Here are made-up elements, facts about them, and rows of numbers that follow some of those facts. Name the element behind each unnamed row.

Some rows with their names:
lubi: [ -5  -8  -2  -3  13  -5   7  -6   5   2  -3   5   0 -12  -3  -2  -1  14
  -2  -5   5   7   3  -7  -1   4   0   1   6   2   9  -8  -1  -2  -4   5
   5  -5   8  -2   2  -6  -8  -9  -3   6  -6  -1   4   4   3  -2   2  -3
   8  -1]
zigru: [  0   2   0   3   2  -4  11  -4   3   4  -3   6   2   2   3   1   3   2
  -5   4   1   1  -6   0   2  -1   0   3  -6   3  -6  -4   2   3   0  -2
   4  -8   4  -6   7  -3   0  -6  -8  11   0   0   1   1   2   3 -10  -4
   3   4]
flone: [  1  16   0   2   0  -4   9  -5  -2   3   2  12  -7  -9   3   8 -16 -18
   3 -10   4   0   1   0   5   1   3  -4 -16   0  -1  -2   0   7  10  -9
   8 -14  10  -6   6  -1   0  -1  -8   4   4   2   4   5  -5 -11   1  -5
   0   0]
nubel: [-12   0   1  -2   9  -8  -5  -1   2   9   0   8   1 -13  -2   9 -19  -9
  -4 -22   5   1  -2  -6   7   9   2   3 -10  -1   0 -13   2   4  -4 -10
 -14 -18   6  -2   9   1  -8 -10   4   2   1   6   7   5  -2  -7   7   0
  -4  16]
besal: [ 2  4  0  4  0  0 10 -5  0  1 -5  2  4  3  2  3  4  2 -5  5  3  2 -9  2
  2  1 -4  4 -6  6 -8 -3  2  3  1 -1  6 -5  4 -6  3 -4  2 -7 -3 10 -1 -1
  0  0  0  5 -7 -4  6  2]
zifufom: [  4   4 -16   1   5  -5   9  -7  -2  -5   3   3   3  -2  -4  -5  -5  -2
  -2  -5   7  -1   5   0  -2   0   4  -2 -10   6   3  -4  -4  -4  -3   5
   4 -10  13  -3   3  -9   4 -10  -3   9  -5  -2   0  -3   3  -3  -8  -2
  14  -4]
kladruk: [  0  -4  -8   6  19 -20  15  -8   0  -9 -11 -10  -2 -19   1 -11   1  21
 -10   2   9  14  -5  -7   2  16 -12   3   3  -8  -2 -10   0  -3  -5   9
 -11 -14   6   3 -10 -12   0   6  -1  -1  -5 -12   4   3   3  -8   3   2
   8   1]
kozon: [  3   4   1   6   1  -2  17  -7   3   1  -5   6   3   2   3   0   7   5
  -4   8   2   3  -7  -1   2   0  -3   1   0   6  -6  -1  -1   2   0   3
   7  -4   6  -6   5  -6   1  -4  -8  11   1  -4  -2   0   3   5 -10  -7
   2  -4]
nugubron: [ 14  18   2   7   6  -4  26  -7  -2  -3  -1   8  -4  -9  -2   1   0  -2
   0  -4  11   7   1   1   6   8   1  -5   0   4  -5   3 -11   4   3   7
   6  -7  14  -6  -7  -5 -10   6  -9  -1   0  -3   0   4  -3  -5  -2 -12
   2 -11]
troma: [ 11  14   2   5   6  -8  25  -4  -6  -5   0   3  -3 -12  -3  -3   2   6
  -5  -7  11   8   5   5   7   7  -2  -5  -2   4  -6  -3 -10   5   4   5
   4  -6  12  -8 -13  -7 -13   3  -7  -3  -1  -4   2   6  -1  -4   1 -11
   6  -7]
grogir: [ 12  -5  -1 -11   4  -6  20 -12  -7   6   7  13   8  -9 -13  -8  -3  27
 -11  -5  19  -2  -2  13  -8   6  -9  -3  -8   7  -2 -10 -15  -3 -11   6
   0 -18  19 -11  13 -10 -19  -5  -6   5  -4  -2  -4  -6  12  -7 -13  -9
  16  -3]
nakas: [ -1  12  -8  -3   8  -2   4  -5   4  -2  -3   7   1  -6  -5   3   1  -3
  -7   1   2   3   8  -8   4  -3  -3  -3  -2   0   0  -6  -5   0   5  -6
   1  -9   9   0   5  -6   0  -9  -6   4  -8   1  -4  -5   6   3  -3 -10
   6 -10]
flosa: [  5   4  -9  -2  15  -3   8  -2  -3   9  -6   4  -7   5  -4  -4  -2  -3
   0  -1  -2  -1   0  -6   8  -1   4   1  -5   4  -9  -8  -4   8  -3   2
  16 -10  12   0  10 -10  -6  -4  -2   5  -7  -2   0  -1   1  -2  -4  -4
   0  -5]
plovuk: [  3  -2 -13   1   6 -11  13  -8  -3  -2   1   6  -2  -4  -5 -12  -3  17
  -6 -10   7   1   5   1   1  -1   1  -8  -5   6   2  -9  -6  -5  -6   6
   3  -8  12  -8   0 -12   3 -12  -4   7  -3  -3   2  -1   7   1 -10  -7
  19  -1]
tekla: [ -6  -8  -4  -2  16  -6   5  -6   6   7  -3   6  -1  -9  -3  -4   0  19
   0  -2   3   7   2 -11   1   1   0   1  10   4  14  -9  -1  -3  -2   6
   9  -4   7  -4   4  -4  -2  -9  -4  10  -6  -1   3   6   6  -1   2  -1
   9   1]
lizan: [ 15   8 -45  -5  23   7  -9  -9 -12  -5  15 -28  30  19  -8  13   4   9
   4  -5  11  -6  -4  17  10  -1   3  17  34  17   3 -11 -12   0   9  -4
  31  10  17   3 -16   1  24 -25  26   3 -25 -10 -30  -3  -5  -6   2  22
  25   2]

There are 2 kinds of fact about the elements: Σ, Ξ.
briplak Σ kletrer; brogral Σ kozon; brogral Σ mafi
drotel Σ dropos; faflel Σ flone; faflel Σ fotir
flaplesum Σ govel; fotir Σ nanar; govel Σ dropos
grogir Σ dropos; grotun Σ dropos; grotun Σ flone
kelon Σ dropos; kladruk Σ dropos; kletrer Σ dropos
kozon Σ dropos; labrul Σ potrir; lenes Σ dropos
lenes Σ zamo; lenes Σ govel; lizan Σ ziso
lubi Σ zigru; lubi Σ lenes; lubi Σ kletrer
lubi Σ brogral; mafi Σ potrir; nanar Σ govel
nebir Σ suplol; nebir Σ kelon; nubel Σ flone
nubel Σ fotir; nugubron Σ dropos; plovuk Σ dropos
plovuk Σ kletrer; pofla Σ dropos; suplol Σ flone
sutre Σ dropos; tekla Σ zaklotrum; tekla Σ briplak
tekla Σ zamo; tekla Σ vezo; tekla Σ kletrer
tekla Σ pofla; troma Σ dropos; troma Σ nugubron
zaklotrum Σ zigru; zaklotrum Σ mafi; zaklotrum Σ vezo
zamo Σ potrir; zigru Σ dropos; zigru Σ flone
ziso Σ potrir; besal Ξ c; briplak Ξ c
brogral Ξ a; dafla Ξ b; dropos Ξ e
drotel Ξ a; faflel Ξ a; flaplesum Ξ c
flone Ξ b; flosa Ξ e; govel Ξ b
grotun Ξ b; kladruk Ξ a; kletrer Ξ e
kozon Ξ c; labrul Ξ c; lenes Ξ a
lubi Ξ a; mafi Ξ e; nakas Ξ d
nanar Ξ c; nebir Ξ c; nubel Ξ a
nugubron Ξ b; pofla Ξ b; potrir Ξ a
suplol Ξ c; tataflem Ξ a; tekla Ξ a
troma Ξ b; vezo Ξ e; zaklotrum Ξ c
zamo Ξ b; zigru Ξ c; ziso Ξ d

Rows to name:
A row may be one of the elements named above.
[  2  11  -7  -5   8  -3   3  -5   4  -2  -3   9   0  -5  -5   4   1  -6
  -7   3   2   3   7  -7   7  -4  -4  -3  -5   0   1  -8  -9  -1   6  -4
   3  -8   8  -2   5  -5   1 -10  -7   5  -9   1  -4  -6   5   2  -3 -10
   7  -9] => nakas
[  5   2 -17   2   5  -5   8  -7  -4  -5   3   4   3   0  -4  -4  -5  -1
  -3  -5  10  -1   2  -1  -2   0   6  -3 -12   6   3  -2  -3  -4  -5   4
   4  -8  12  -4   4  -8   4 -10  -1   9  -5  -1   3  -3   2  -4  -9  -3
  13  -3] => zifufom
[ 0 14 -8 -7  8 -2  4 -5  4 -1 -2  7  1 -5 -6  2  2 -3 -7  2  2  4  7 -6
  8 -2 -5 -3 -3 -1  1 -6 -7 -1  5 -6  4 -9 10 -1  7 -7  0 -8 -6  4 -8  0
 -4 -6  6  2 -4 -8  7 -9] => nakas
[  8   7  -8   3  10  -5  14  -5  -1   2  -5   7 -10   5  -6  -5  -3  -6
   1   5  -1   1   1  -9   4   1   9  -1  -3   4  -3   0  -4   8  -3   7
  14 -14  12   3  11  -9  -8   2  -8   5  -5  -2   3  -2   0   0  -5 -10
  -5  -9] => dropos
[  3   3 -10  -7   5  -4  12  -9  -9 -18   6   6  -8   3   1  -7  -9 -11
  -4  -6  12   1   3  10 -13   3   1  -3 -20   9  -2 -10   1  -3  -5  -1
  11 -15   7   0  11 -16   2  -9 -11   7   0   1   6  -5  -5   2   5  -8
  18  -9] => kelon
[  3   0  -6   0  13  -7  11  -3   1   9  -5   7 -11   2  -5  -9   0   7
  -1   0  -2   0   3  -9   7  -6   6  -2   1   4  -1  -8  -4   8  -2   6
  18 -10  11  -2   8 -10  -7  -4  -6   8  -7  -5   2   1   6   1  -8  -2
   3  -3] => kletrer
[ -7  -7   0  10  14  -3  15   0  -1   5  -8  -3  -3  -2  -3   3   0   9
 -10 -22  13   9   7  -2   6   6  -6 -17  19   6  -5  -8 -15  -9 -15  10
   3  -2  13  -4  -5  -5  -7  -7  -1   6  -5   9  12   5 -10  11   8 -23
  -4 -12] => drotel
[ -1  10   1  -2  -7  -4   5   3   2   8  -5   5   4   1  -1  10  -9 -13
  -6  -3   3  -3  -8  -2  12   3  -1   6 -15  -4  -9   2   8   6  -1  -8
 -11 -12   5  -6  12  -1  -3  -6  10   9   4   0   7   4  -6   5 -12  -5
   3   8] => nanar
[  3   8   1   2   7  -4  17  -7  -1   5  -1   9  -5 -11   0  -4  -2  12
   2  -3   4   5   6  -2   6  -2   0  -7  -2   1   4  -2  -5   2   7   3
  17  -5  12  -8  -7  -3  -2  -1  -8   7   0  -3  -1   8   3  -5  -4  -6
  13  -7] => pofla
[  2  10   0   2   5  -3  15  -5   1   4   0   9  -6 -10   0  -3  -2  12
   4  -1   2   5   7  -3   4  -2   0  -6  -2   2   4  -3  -5   3   9   3
  16  -5  12  -9  -5  -5   0  -2  -9   8   0  -3   1   8   4  -7  -6  -6
  14  -8] => pofla
[ -5   2   7 -10   7   0  10  -5 -13 -20   0   3  -6   6  10  -1  -3  -6
  -9  -4   5   4  -5  17 -13   2 -10   5 -25   7 -18 -19   6   7  -3 -12
  12 -13   0  -2  16 -12   1 -13 -12   5   7   2   7  -5  -9  11  14 -12
  13  -2] => nebir
[  3   0 -11   1  16   0   1  -2   1  10  -5   5  -2   6  -4  -6   3   0
   3   7  -4  -2   1  -9   6  -7   5   0  -2   4  -4  -3  -4   6   3   8
  24  -5  11  -2   4  -7  -2  -8  -6   7 -10  -7  -2   0   5  -8  -9   2
  -3  -4] => mafi
[  0  10   2   0   7  -5  14  -2  -4   4   1   7  -6 -13   1  -1  -9   2
  -2 -14   4   5   5   5   8   4  -4  -3 -10   0  -6 -10  -5   6   4  -5
   7  -9  11 -10  -7  -5  -6  -4  -3   0   2  -1   6   6  -2  -7   1  -6
   9   2] => grotun
[  1  12  -8  -5   8  -3   5  -5   3  -3  -2   7   0  -6  -6   4   1  -4
  -9   4   2   3   6  -7   6  -4  -5  -3  -4  -2   2  -7  -7  -1   3  -6
   3  -9   7   0   5  -7  -1  -9  -5   3  -8   1  -5  -4   8   1  -4 -10
   8 -12] => nakas
[ -1  17   0   4   2  -2   8  -5  -1   3   2  15  -7  -8   3  10 -14 -19
   2 -10   4   0   3   0   6   4   2  -3 -17   0   1  -2   0   7   9 -10
   8 -16  10  -5   9   0  -2   1  -8   4   4   2   3   4  -7 -12   1  -4
   2  -2] => flone
[  0   9   1  -2  -6  -4   6   3   1   4  -6   4   3   2  -1  10  -8 -15
  -6   0   3  -3  -7  -4  12   4  -1   6 -17  -4  -8   3   8   6  -4 -10
 -10  -9   5  -5  12  -2  -6  -8   8   7   6   0   7   2  -5   6 -11  -7
   1   9] => nanar
[  5  14   3  -5   0  -3  11   2  -2   1  -3   5  -6 -11  -4   5  -9  -3
   3   0   9   2   8  -6   9   2   0  -2 -10  -6   0   3   1   5   3   0
  10  -5  13  -7  -3  -4  -9  -2   7   4   3  -4   9   9  -4  -1  -6 -10
  16  -7] => govel
[  3   9  -1   2  10   3   5  -4   0   5   0   5   0  -7  -1   1   1   5
   5   2   4   2   6  -3   3  -4   3  -2   0   2   6   1  -2   3  10   3
  21   1  14  -9 -10  -3   0  -7  -5   5  -6  -6  -5   6   5 -11  -6  -1
  15  -7] => zamo
[  6  17 -28  -6  25  11 -12  -5  -3  -3   6 -13  22  10  -7  16  11  -2
   2  10   3  -2  -1   1  12  -6  -3  12  23   8   2  -6 -14  -2  16  -9
  25   7  12   5  -8   0  16 -21  11   2 -25  -5 -29  -6   2  -5   1   9
   9 -12] => ziso
[ -6  -5   1   5  21  16 -16   7  -6   4  -1  -1  29   2   1   2  22   3
   0   9  -2   0   3   7  -2  -8  -8  12 -25   8 -25   3  -6  -2   0   6
  13  16   6  -7 -21  -5   3 -31  -2   3 -17 -15  -9  -2  14 -14  -4   1
  -1   1] => labrul
[  3   4   8 -20  -9  -5   6   7  -3  -2 -13  -7   1   2  -8   5  -2   5
  -7   9   8  -3  -1  -7   6   1  -8   9 -16 -12  -7   3  15   0  -7  -2
  -3   3   7  -6   6  -8 -13 -13  22   6   7  -7  18   9  -8  21 -12 -11
  32  -2] => flaplesum
[  0   9 -16   2  -3  -8   1  -2   0   6   5  10   1  -6  -5   3 -22 -21
  -2 -19   8  -7  -2  -5  10   6   4  -3 -25  -2  -3  -2   2   4  -5  -8
 -11 -19  11  -4  10  -4   3 -12   8   6   2   4   6   0   0  -8  -8  -1
   5  12] => fotir
[  6  11  -3   0  10   0  12  -4  -4   0   1   6  -2 -10  -1   1  -4   1
   2  -3   7   4   4   0   6   1  -1  -3  -4   1   1  -2  -3   4   8  -1
  16  -5  10  -7  -7  -3  -3  -3  -3   4  -2  -1   2   6  -1  -9  -2  -5
   9  -5] => dafla

